Below is a small trained network, with its code and all its weights. Each question gives an input and a class and asks what happens when units are switched off, that is, made to give their printed mean instead of their output.

import numpy as np


def w(rows, s, z=0):
    codes = np.array(rows[::2]) - 128.0
    scale = np.full(codes.shape[1], s)
    scale[-1] = z or s
    return codes * scale


def norm(h):
    return h / np.sqrt((h * h).mean(-1, keepdims=True) + 1e-5)


def f(y):
    return y / 2 * (1 + np.tanh(0.7978845608 * (y + 0.044715 * y**3)))


def log_softmax(a):
    a = a - a.max(-1, keepdims=True)
    return a - np.log(np.exp(a).sum(-1, keepdims=True))


def net(x, mask):
    res = np.array(x, float).reshape(1, 8) / 4 @ E
    u = 0
    for l in range(3):
        y = f(norm(res) @ A[l][:, :-1].T + A[l][:, -1])
        res = res + np.where(mask[u : u + 3], y, B[l][:, -1]) @ B[l][:, :-1]
        u += 3
    return log_softmax(norm(res)[-1] @ U[:, :-1].T + U[:, -1])


A, B = {}, {}
E = w([
[168,101,9,89],'x0',
[189,129,119,212],'x1',
[132,119,130,125],'x2',
[173,178,124,107],'x3',
[92,170,97,161],'x4',
[120,135,123,132],'x5',
[132,124,131,123],'x6',
[115,146,119,139],'x7',
],0.011)
A[0] = w([
[53,5,121,170,248],'0.n1',
[161,114,178,96,241],'0.n2',
[184,181,134,82,163],'0.n3',
],0.014,0.0017)
B[0] = w([
[220,254,125,96,254],'0.n1',
[93,216,125,162,171],'0.n2',
[151,196,105,128,174],'0.n3',
],0.011,0.0059)
A[1] = w([
[211,63,151,205,4],'1.n1',
[78,117,157,5,24],'1.n2',
[211,204,134,101,111],'1.n3',
],0.018,0.0021)
B[1] = w([
[96,91,59,212,155],'1.n1',
[129,106,77,251,164],'1.n2',
[72,147,128,95,249],'1.n3',
],0.023,0.015)
A[2] = w([
[155,66,58,66,171],'2.n1',
[86,88,253,159,140],'2.n2',
[78,86,154,81,1],'2.n3',
],0.02,0.0005)
B[2] = w([
[254,117,164,92,239],'2.n1',
[142,88,189,89,251],'2.n2',
[89,90,123,177,149],'2.n3',
],0.021,0.003)
U = w([
[91,114,64,254,4],'0',
[99,242,135,67,54],'1',
[113,177,144,135,220],'2',
[96,132,131,111,214],'3',
[229,97,210,138,182],'4',
[90,149,123,122,112],'5',
],0.0096,0.0033)

Each question gives the input, the list of numbers given to net, and the class t.
The units are the neurons (one row each of A and B). Each row of codes is followed by its name. A weight is (code - 128) times the scale printed after its matrix; where a second scale follows, it is the last column's (A, B and U).
mask holds one flag per neuron, layer by layer. A switched-off neuron (its flag False) gives its mean, the last column of its row in B, instead of its output. The means were averaged over made-up inputs and are rounded, as every weight is.
A unit's drop is (log p(t) with every unit on - log p(t) with that unit switched off) / (log p(t) with every unit on - log p(t) with every unit switched off).
most important unit: the unit with the biggest drop
top k neurons: the k neurons with the biggest drops, biggest first
drop of u: that unit's drop, to one decimal
input [-7,0,7,3,8,0,-6,-2], class 4: most important unit -> 0.n1
input [3,-5,2,4,2,-3,2,-3], class 0: top 2 neurons -> (1.n2 0.n1)
input [-6,-8,3,-2,1,-6,3,-3], class 0: top 2 neurons -> (1.n2 1.n3)
input [-8,-6,4,-3,0,1,-5,-3], class 4: top 2 neurons -> (2.n2 1.n3)
input [8,-7,-4,0,-4,-4,7,4], class 4: top 2 neurons -> (2.n1 1.n3)
input [5,0,4,-7,2,-7,-5,-2], class 1: top 2 neurons -> (0.n1 1.n3)
input [-8,5,-4,0,0,-6,3,2], class 4: top 3 neurons -> (2.n2 1.n3 1.n2)
input [0,-8,-5,-6,-2,0,2,-6], class 0: top 2 neurons -> (1.n2 0.n3)
input [8,7,-6,5,0,-6,7,-3], class 4: top 3 neurons -> (2.n1 1.n2 0.n1)
input [-8,6,-3,-5,-1,3,1,7], class 4: top 2 neurons -> (2.n2 1.n2)
input [-7,-7,4,2,-2,8,-1,-2], class 0: top 4 neurons -> (1.n2 0.n1 1.n3 2.n1)
input [8,-1,-8,-6,8,6,2,1], class 4: top 2 neurons -> (2.n1 1.n3)
input [8,-1,0,4,4,8,5,-5], class 4: top 2 neurons -> (2.n1 0.n1)
input [8,4,-8,0,0,-6,-2,2], class 4: most important unit -> 2.n1
input [7,-8,1,-3,2,1,4,7], class 0: drop of 1.n2 -> 1.9
input [3,-8,-5,6,2,5,2,-3], class 0: drop of 1.n2 -> 0.9
input [5,0,-5,-8,-7,4,-6,8], class 1: drop of 0.n1 -> 1.4
input [2,-8,5,-4,-5,5,2,-1], class 0: drop of 0.n2 -> 0.0
